[  2  -5  11 -14  13   6  -2  -8  -2   5   8  -1   5   1   7   1  13   2
  -8  12   4  -8   5  -1   8  -1   3  -8 -15   3  -1   6] : [86]:(99)
[  1  -8  21  -2   5  23   1 -30   3  -9  -2   1 -16  -4  16   0 -39  16
  16  10   1 -22  -1   2   1  41   9   8  17  -7   3   3] : [79]:(92)
[  2  -1  15  -9  14  11   1 -21  -6  -3   1  -1 -14  -3  14   1 -26  11
  13  11  -9 -26   6  -1   4   8   7   3   6   1  -2   5] : [86]:(99)
[  2  -4  15  -5  13  15   1 -22  15  -2  -2   0  -3  -6   6   3  -5   3
 -20   3  11 -20   1  -1  17   7   9  -1  -1  -1   1   8] : [88]:(86)
[  1  -4  -2   7 -16   6   3  12   3  18   0  -1  17   2  -1  -2  10  -6
   5  -4   9  12   1  -3   9  26   2   0  -2   0  11   3] : [79]:(92)
[  3 -10  10 -13   8  16  -8 -38  -2   6  -3  -3 -10   2  15   1  -8   0
 -33   3  12  -8   1  -5   5 -14  14   0  -7   1   2  11] : [83]:(85)
[  3 -11  16 -19 -15  14  -3 -28  -1   1   4  -2   7  -1   2   2 -10   1
 -48   9  14  -7  -1   2  15   1  22   0 -21   1  15  -2] : [83]:(85)
[  2 -13  27 -13  20  27  -2 -45  -1   2  -5  -4 -34  -7  27  -1 -47  18
  -7  14   0 -14   1   3  -2   8  14   7  12  -2   3   7] : [83]:(85)
[  3  -8  29 -19  13  19 -10 -51   3  -8  -2  -3 -12  -4  10   3 -21  13
 -30  14  11 -35   2   1   8  34  21   4  -2  -2  -1   8] : [88]:(86)
[  1  -6  23   4 -31  18   4  -2  -1 -12   0   0   9  -4  16  -4 -25   0
  23   7   0  -2   1   3  12  49   5   3   6  -3   7  -8] : [79]:(90)
[  2  -2  -6 -11  28   5  -1 -13   0   6  -5   3 -18  -4   3   1 -19   9
  18   3  -3  -2  -4   0  -2 -30   2   3   8   4  -2  18] : [83]:(101)
[  0  -5   7  -6  12  19   0 -34   2  -8  -7   1 -30  -5   9   1 -47  21
  29   7  -8 -28  -2  -3 -10  11   7   6  29  -2   0  12] : [88]:(86)
[  1  -7  13 -11   3  11   0 -14   0   5  -1  -3   5  -2  11  -2  -1  -7
 -25   8  15   5   2   0  10  14  10   1 -20   3   5  13] : [83]:(85)
[ 3 -1 -2 -5  7  4 -3 -8 -5 -3  0 -1  6  5  0 -5 14 -3 -8 -5  9 -4 -2 -4
  2  9  1 -4 -7 -2 -2 14] : [88]:(86)
[  2  -8  15 -13  22  12  -5 -24   1   6  -3   2  -7  -4  12   4   3   9
   7  13   1 -20   0  -5   1 -14   4  10   0   3  -2   9] : [86]:(89)
[ -1  -5  15 -16  24   8   0 -23   1  -3  -4   1 -24  -2  11   0 -32  15
  20  10  -4 -20   3   1   1   7   3   9   7   1   1  11] : [86]:(99)
[  4 -12   9  -8  20  24   6 -29   2   4  -7  -5 -34  -3  27   1 -42  21
   4   2  -3 -15   0   2   6 -16  17   5  10  -1  -2   8] : [83]:(101)
[  1   0  -1   8 -12  10   4   4   3  -8  -7   4  -8  -3   8  -5 -37   5
  49   0  -8   3   3   4  -3  28  -3   7  23  -1   6  -4] : [79]:(90)
[  0  -6 -11 -12  33  12   0 -32   1   2  -5  -1 -24  -2   8   2 -32  12
  -6   2   7 -26   2  -2   1   2  13   5  10   0   1  24] : [88]:(86)
[  1 -10  -5  -3   0  17  -2  -3   2   3 -12  -1  -4  -1   4   1 -20   5
  18 -13   0   3  -2  -5 -11 -18   7   0   6   4   3  12] : [83]:(85)
[  6 -19  34 -22 -21  12  -3 -36  -5   3   2  -6   3  -2  -3  -3  -5   5
 -40  14   8  -1   4   3   9  22  13   3 -20   0   1  -2] : [83]:(101)
[ -1  -5  27 -14 -21  19  -1 -18   2  -3  -2  -3   4  -6  16  -6 -26   0
  18  11  -3  -6   1  -1   2  15   8   3  -2   2   4  -3] : [83]:(101)
[ -3  -2  18 -19 -21   3  -1 -14  -2  -1   6  -1  23   0   2  -3  12 -10
 -27  13   9 -15  -1  -1  10  20   6  -1 -28   3   4  -9] : [86]:(99)
